Below are the code and all the weights of a small trained network. Each question names an input and a class and asks about switching units off, where a switched-off unit gives its printed mean instead of its output.

import numpy as np


def w(rows, s, z=0):
    codes = np.array(rows[::2]) - 128.0
    scale = np.full(codes.shape[1], s)
    scale[-1] = z or s
    return codes * scale


def f(y):
    return np.maximum(y, 0)


def log_softmax(a):
    a = a - a.max(-1, keepdims=True)
    return a - np.log(np.exp(a).sum(-1, keepdims=True))


def net(x, mask):
    res = np.array(x, float).reshape(1, 4) / 4 @ E
    y = f(res @ A[0][:, :-1].T + A[0][:, -1])
    res = res + np.where(mask, y, B[0][:, -1]) @ B[0][:, :-1]
    return log_softmax(res[-1] @ U[:, :-1].T + U[:, -1])


A, B = {}, {}
E = w([
[57,165,95,50],'x0',
[222,114,15,169],'x1',
[131,254,132,160],'x2',
[41,129,78,206],'x3',
],0.0056)
A[0] = w([
[147,115,153,129,39],'neuron 0',
[165,135,153,77,48],'neuron 1',
[144,129,40,154,88],'neuron 2',
[59,133,96,78,63],'neuron 3',
[165,136,158,107,131],'neuron 4',
[146,123,148,105,103],'neuron 5',
[110,66,131,152,76],'neuron 6',
[67,125,101,78,120],'neuron 7',
[149,180,173,71,165],'neuron 8',
[184,155,86,116,115],'neuron 9',
[136,131,92,138,118],'neuron 10',
[88,107,114,161,123],'neuron 11',
[131,58,142,174,136],'neuron 12',
[138,168,181,105,70],'neuron 13',
[162,48,133,4,123],'neuron 14',
[136,97,175,140,110],'neuron 15',
[125,132,133,147,46],'neuron 16',
[139,120,153,128,104],'neuron 17',
[159,88,110,88,153],'neuron 18',
[39,202,134,125,164],'neuron 19',
[178,137,106,121,110],'neuron 20',
[143,181,202,86,110],'neuron 21',
[150,125,150,182,12],'neuron 22',
[91,134,115,104,64],'neuron 23',
[159,138,88,136,73],'neuron 24',
[139,139,129,131,41],'neuron 25',
[147,145,135,109,133],'neuron 26',
[232,150,80,116,85],'neuron 27',
[159,109,158,139,3],'neuron 28',
[65,133,100,84,63],'neuron 29',
[139,101,123,158,79],'neuron 30',
[130,129,128,127,74],'neuron 31',
],0.018,0.0033)
B[0] = w([
[112,166,144,136,140],'neuron 0',
[54,138,126,168,174],'neuron 1',
[227,75,112,181,201],'neuron 2',
[84,128,205,85,194],'neuron 3',
[109,179,137,98,175],'neuron 4',
[104,149,132,115,155],'neuron 5',
[92,99,64,173,167],'neuron 6',
[67,122,187,89,198],'neuron 7',
[120,166,113,253,221],'neuron 8',
[173,99,71,78,190],'neuron 9',
[168,108,125,150,160],'neuron 10',
[59,156,129,157,173],'neuron 11',
[93,135,39,208,187],'neuron 12',
[195,166,112,146,184],'neuron 13',
[35,149,45,23,253],'neuron 14',
[117,187,87,162,166],'neuron 15',
[118,133,143,120,131],'neuron 16',
[132,164,119,139,145],'neuron 17',
[121,175,69,96,189],'neuron 18',
[165,238,242,63,255],'neuron 19',
[152,114,112,71,172],'neuron 20',
[222,212,105,164,221],'neuron 21',
[86,120,194,100,150],'neuron 22',
[113,134,176,110,158],'neuron 23',
[178,93,110,124,166],'neuron 24',
[127,115,121,118,129],'neuron 25',
[117,144,122,165,156],'neuron 26',
[187,82,86,15,221],'neuron 27',
[115,177,172,149,144],'neuron 28',
[85,144,205,95,186],'neuron 29',
[109,129,120,176,151],'neuron 30',
[120,127,125,114,128],'neuron 31',
],0.042,0.008)
U = w([
[44,178,75,111,251],'0',
[194,198,160,207,126],'1',
[65,165,249,84,89],'2',
[214,61,80,74,126],'3',
[89,52,83,253,55],'4',
],0.0046,0.0022)

Each question gives the input, the list of numbers given to net, and the class t.
The units are the neurons (one row each of A and B). Each row of codes is followed by its name. A weight is (code - 128) times the scale printed after its matrix; where a second scale follows, it is the last column's (A, B and U).
mask holds one flag per neuron, in row order. A switched-off neuron (its flag False) gives its mean, the last column of its row in B, instead of its output. The means were averaged over made-up inputs and are rounded, as every weight is.
A unit's drop is (log p(t) with every unit on - log p(t) with that unit switched off) / (log p(t) with every unit on - log p(t) with every unit switched off).
The circuit of an input: a set's keep is (log p(t) with only the set's units on - log p(t) with every unit switched off) / (log p(t) with every unit on - log p(t) with every unit switched off). Starting from the 12 units with the biggest drops (on a tie, the unit counted first), units are removed one at a time, each time the one whose removal leaves the highest keep (on an exact tie, the one counted first), for as long as the keep stays at least 0.8.
circuit, biggest first: the units of the circuit, biggest drop first
most important unit: the unit with the biggest drop
top k neurons: the k neurons with the biggest drops, biggest first
drop when u is switched off: that unit's drop, to one decimal
input [3,3,3,2], class 3: most important unit : neuron 8
input [7,-8,-2,-7], class 2: top 3 neurons : neuron 19; neuron 3; neuron 29
input [3,5,4,7], class 1: top 4 neurons : neuron 14; neuron 2; neuron 27; neuron 19
input [-1,2,0,8], class 1: top 2 neurons : neuron 14; neuron 1
input [-4,-1,5,2], class 2: top 4 neurons : neuron 2; neuron 8; neuron 21; neuron 12
input [-4,1,4,-8], class 3: top 4 neurons : neuron 27; neuron 19; neuron 9; neuron 20
input [-8,-2,1,6], class 4: top 2 neurons : neuron 14; neuron 19
input [6,3,5,-4], class 1: top 2 neurons : neuron 8; neuron 14
input [-6,-6,5,5], class 1: top 2 neurons : neuron 14; neuron 7
input [1,3,6,7], class 1: top 2 neurons : neuron 2; neuron 14
input [4,3,1,8], class 2: drop when neuron 23 is switched off : 0.0
input [-5,-2,5,-1], class 1: drop when neuron 14 is switched off : 0.1
input [5,-4,-6,-1], class 2: drop when neuron 7 is switched off : 0.3
input [0,6,-1,-8], class 3: circuit, biggest first : neuron 27
